Below is a small trained network, with its code and all its weights. Each question gives an input and a target symbol and asks what happens when units are switched off, that is, made to give their printed mean instead of their output.

import numpy as np


def w(rows, s, z=0):
    codes = np.array(rows[::2]) - 128.0
    scale = np.full(codes.shape[1], s)
    scale[-1] = z or s
    return codes * scale


def norm(h):
    return h / np.sqrt((h * h).mean(-1, keepdims=True) + 1e-5)


def f(y):
    return y / 2 * (1 + np.tanh(0.7978845608 * (y + 0.044715 * y**3)))


def softmax(a):
    e = np.exp(a - a.max(-1, keepdims=True))
    return e / e.sum(-1, keepdims=True)


def log_softmax(a):
    a = a - a.max(-1, keepdims=True)
    return a - np.log(np.exp(a).sum(-1, keepdims=True))


def net(x, mask):
    ids = ['αβγδεζηλμξστφψω'.index(c) for c in x.split()]
    T = len(ids)
    res = E[ids] + P[:T]
    u = 0
    for l in range(3):
        r = norm(res)
        for j in range(2):
            rows = slice(4 * j, 4 * j + 4)
            q, k, v = (r @ M[l][rows].T for M in (Q, K, V))
            z = softmax(np.where(np.tri(T) > 0, q @ k.T / 4**0.5, -1e9)) @ v
            o = O[l][rows]
            res = res + np.where(mask[u + j], z, o[:, -1]) @ o[:, :-1]
        u += 2
        y = f(norm(res) @ A[l][:, :-1].T + A[l][:, -1])
        res = res + np.where(mask[u : u + 4], y, B[l][:, -1]) @ B[l][:, :-1]
        u += 4
    return log_softmax(norm(res)[-1] @ U[:, :-1].T + U[:, -1])


Q, K, V, O, A, B = {}, {}, {}, {}, {}, {}
E = w([
[128,142,129,127],'α',
[131,137,128,126],'β',
[134,131,128,127],'γ',
[135,131,127,127],'δ',
[132,134,133,133],'ε',
[131,136,126,123],'ζ',
[129,142,124,120],'η',
[2,30,117,96],'λ',
[131,137,131,129],'μ',
[131,138,129,126],'ξ',
[136,125,125,124],'σ',
[133,131,125,123],'τ',
[134,129,132,133],'φ',
[134,133,129,129],'ψ',
[130,140,134,134],'ω',
],0.0066)
P = w([
[163,156,57,177],'0',
[90,80,226,78],'1',
[157,115,201,84],'2',
[205,151,126,123],'3',
[85,111,44,200],'4',
[4,62,103,161],'5',
[34,62,177,99],'6',
[216,160,191,63],'7',
[223,176,97,164],'8',
[126,134,7,230],'9',
],0.0014)
Q[0] = w([
[136,105,153,87],'L0H0',
[113,118,149,115],'L0H0',
[171,112,105,122],'L0H0',
[105,126,145,138],'L0H0',
[2,80,84,170],'L0H1',
[74,86,215,77],'L0H1',
[188,172,60,187],'L0H1',
[181,146,187,79],'L0H1',
],0.012)
K[0] = w([
[153,121,160,111],'L0H0',
[127,121,151,122],'L0H0',
[168,133,97,130],'L0H0',
[104,109,146,129],'L0H0',
[181,139,220,66],'L0H1',
[212,173,113,139],'L0H1',
[8,82,142,117],'L0H1',
[138,132,62,183],'L0H1',
],0.012)
V[0] = w([
[66,110,145,112],'L0H0',
[183,125,119,88],'L0H0',
[123,190,140,125],'L0H0',
[123,136,91,171],'L0H0',
[168,118,158,158],'L0H1',
[86,254,181,143],'L0H1',
[79,163,92,93],'L0H1',
[134,80,148,230],'L0H1',
],0.0045)
O[0] = w([
[182,127,85,143,1],'L0H0',
[73,164,152,176,247],'L0H0',
[95,68,120,144,181],'L0H0',
[147,112,172,86,109],'L0H0',
[139,148,83,194,139],'L0H1',
[237,134,93,30,134],'L0H1',
[125,122,166,36,139],'L0H1',
[113,79,3,204,92],'L0H1',
],0.004,0.00093)
A[0] = w([
[249,242,136,171,220],'L0N0',
[64,227,154,161,151],'L0N1',
[143,134,150,73,2],'L0N2',
[95,215,86,128,151],'L0N3',
],0.0021,0.00073)
B[0] = w([
[26,86,11,17,200],'L0N0',
[111,69,91,218,254],'L0N1',
[117,129,250,142,86],'L0N2',
[123,87,131,207,173],'L0N3',
],0.0018,0.00076)
Q[1] = w([
[132,116,124,107],'L1H0',
[122,114,192,98],'L1H0',
[113,147,105,145],'L1H0',
[124,135,182,114],'L1H0',
[134,115,69,194],'L1H1',
[100,97,41,244],'L1H1',
[127,142,174,68],'L1H1',
[108,160,239,2],'L1H1',
],0.0053)
K[1] = w([
[113,133,152,127],'L1H0',
[125,113,149,52],'L1H0',
[134,104,125,188],'L1H0',
[117,109,125,86],'L1H0',
[227,254,150,220],'L1H1',
[234,241,196,171],'L1H1',
[61,56,118,89],'L1H1',
[53,30,106,63],'L1H1',
],0.0045)
V[1] = w([
[150,95,154,138],'L1H0',
[159,63,145,138],'L1H0',
[110,147,129,120],'L1H0',
[103,55,116,126],'L1H0',
[104,4,140,115],'L1H1',
[74,77,135,89],'L1H1',
[117,31,152,108],'L1H1',
[126,141,124,127],'L1H1',
],0.003)
O[1] = w([
[97,162,128,114,63],'L1H0',
[66,151,120,139,2],'L1H0',
[151,121,112,102,194],'L1H0',
[102,98,36,121,136],'L1H0',
[3,152,34,142,124],'L1H1',
[109,95,51,108,247],'L1H1',
[38,106,26,149,105],'L1H1',
[140,121,133,124,139],'L1H1',
],0.002,0.00036)
A[1] = w([
[223,134,106,182,253],'L1N0',
[114,129,69,146,132],'L1N1',
[122,2,127,125,220],'L1N2',
[168,177,121,54,189],'L1N3',
],0.0041,0.0016)
B[1] = w([
[71,149,42,34,231],'L1N0',
[135,137,77,87,183],'L1N1',
[93,224,87,192,254],'L1N2',
[133,60,161,253,241],'L1N3',
],0.0032,0.0008)
Q[2] = w([
[80,85,65,127],'L2H0',
[248,196,253,68],'L2H0',
[18,35,6,135],'L2H0',
[162,87,142,112],'L2H0',
[162,136,140,130],'L2H1',
[130,134,144,127],'L2H1',
[113,126,125,108],'L2H1',
[125,119,131,124],'L2H1',
],0.0072)
K[2] = w([
[57,79,102,88],'L2H0',
[241,229,163,145],'L2H0',
[2,13,86,53],'L2H0',
[133,155,129,90],'L2H0',
[148,153,151,143],'L2H1',
[139,131,121,129],'L2H1',
[134,108,112,109],'L2H1',
[125,132,127,112],'L2H1',
],0.0068)
V[2] = w([
[93,89,114,131],'L2H0',
[8,4,121,48],'L2H0',
[169,148,158,118],'L2H0',
[181,217,121,138],'L2H0',
[183,184,106,171],'L2H1',
[148,140,123,135],'L2H1',
[84,57,115,81],'L2H1',
[86,89,151,72],'L2H1',
],0.0025)
O[2] = w([
[104,108,124,128,193],'L2H0',
[3,95,171,114,254],'L2H0',
[148,151,143,137,48],'L2H0',
[190,153,102,108,41],'L2H0',
[162,153,139,128,110],'L2H1',
[140,126,137,132,110],'L2H1',
[102,125,107,151,113],'L2H1',
[106,116,128,129,116],'L2H1',
],0.0039,0.00075)
A[2] = w([
[81,228,60,170,34],'L2N0',
[74,255,240,119,69],'L2N1',
[75,212,48,50,6],'L2N2',
[159,142,48,109,30],'L2N3',
],0.004,0.0013)
B[2] = w([
[205,122,220,144,184],'L2N0',
[5,80,50,17,254],'L2N1',
[137,202,220,134,150],'L2N2',
[115,42,143,67,105],'L2N3',
],0.003,0.0019)
U = w([
[230,90,154,105,200],'α',
[173,86,158,194,110],'β',
[144,190,190,128,87],'γ',
[145,193,205,141,119],'δ',
[189,209,39,63,150],'ε',
[106,39,233,144,107],'ζ',
[162,94,230,12,64],'η',
[121,113,127,134,1],'λ',
[156,19,29,181,49],'μ',
[180,94,156,176,118],'ξ',
[51,155,150,251,154],'σ',
[31,115,94,51,202],'τ',
[161,196,52,210,94],'φ',
[145,221,165,94,127],'ψ',
[183,99,69,110,96],'ω',
],0.012,0.0037)

Each question gives the input, a string of symbols that net reads in full, and the target symbol t.
The units are the heads (4 rows each of Q, K, V and O) and the neurons (one row each of A and B). Each row of codes is followed by its name. A weight is (code - 128) times the scale printed after its matrix; where a second scale follows, it is the last column's (O, A, B and U).
mask holds one flag per unit, layer by layer, with each layer's heads first. A switched-off unit (its flag False) gives its mean, the last column of its rows in O or B, instead of its output. The means were averaged over made-up inputs and are rounded, as every weight is.
A unit's drop is (log p(t) with every unit on - log p(t) with that unit switched off) / (log p(t) with every unit on - log p(t) with every unit switched off).
The circuit of an input: a set's keep is (log p(t) with only the set's units on - log p(t) with every unit switched off) / (log p(t) with every unit on - log p(t) with every unit switched off). Starting from the 12 units with the biggest drops (on a tie, the unit counted first), units are removed one at a time, each time the one whose removal leaves the highest keep (on an exact tie, the one counted first), for as long as the keep stays at least 0.8.
circuit, biggest first: the units of the circuit, biggest drop first
top k neurons: the k neurons with the biggest drops, biggest first
heads that matter: for each layer, one digit per head in row order, 1 if its drop is at least 0.15 and else 0, layers parted by /
input ζ τ μ ψ, target ζ: circuit, biggest first : L0H1; L1N3
input τ σ τ ζ σ τ τ μ ψ, target τ: heads that matter : 11 / 00 / 00
input ζ τ φ τ τ τ, target φ: circuit, biggest first : L0H1; L2N1; L0H0; L1N3
input σ τ α τ σ ζ, target α: circuit, biggest first : L0H0; L0H1; L1N3; L2H0
input φ τ σ σ η τ ε, target σ: circuit, biggest first : L0H1
input α τ ξ η μ τ σ τ σ τ, target σ: circuit, biggest first : L0H1; L2N1
input σ η τ σ μ, target η: heads that matter : 01 / 00 / 00
input α τ τ α, target α: circuit, biggest first : L0H1; L1N3
input μ τ τ ε, target μ: circuit, biggest first : L1N3; L0H1
input σ ξ σ β ζ τ δ σ, target ζ: top 3 neurons : L1N3; L1N0; L1N2
input η τ μ τ σ μ ψ γ σ ε, target ψ: circuit, biggest first : L2N2; L1N3; L1N0; L2N0
input μ τ τ, target μ: circuit, biggest first : L0H1; L1N3
input μ τ σ ε η α μ ζ μ, target α: top 2 neurons : L1N3; L2N1
input ω σ η η τ ψ, target η: circuit, biggest first : L0H1
input ε ψ ψ, target ε: circuit, biggest first : L0H1; L1N0; L2N1
input τ ε ζ μ ζ, target ε: top 4 neurons : L1N0; L2N1; L2N2; L2N3
input σ γ τ τ τ α τ σ, target τ: top 3 neurons : L2N1; L1N3; L0N0
input σ σ ε τ α ε μ ψ τ δ, target μ: top 3 neurons : L1N3; L2N1; L0N1
input τ τ η τ τ ζ, target η: top 2 neurons : L1N0; L0N0
input σ ε τ ω τ μ ε μ, target τ: circuit, biggest first : L2N1
input β ψ ψ α η δ λ τ φ, target τ: heads that matter : 00 / 00 / 10
input σ μ μ ε τ, target μ: top 3 neurons : L1N3; L2N1; L2N0
input μ ξ τ φ, target μ: top 2 neurons : L1N3; L0N0
input τ ξ ε σ τ ζ, target ε: top 3 neurons : L1N0; L2N1; L2N2
input τ α σ ε τ η α ω ξ ζ, target α: heads that matter : 01 / 00 / 00
input τ σ τ τ τ μ τ τ σ, target μ: heads that matter : 11 / 00 / 00
input τ α τ ε τ τ τ τ α, target τ: top 4 neurons : L1N3; L2N1; L1N0; L0N0
input ε γ α σ μ ψ ε, target σ: top neuron : L1N0
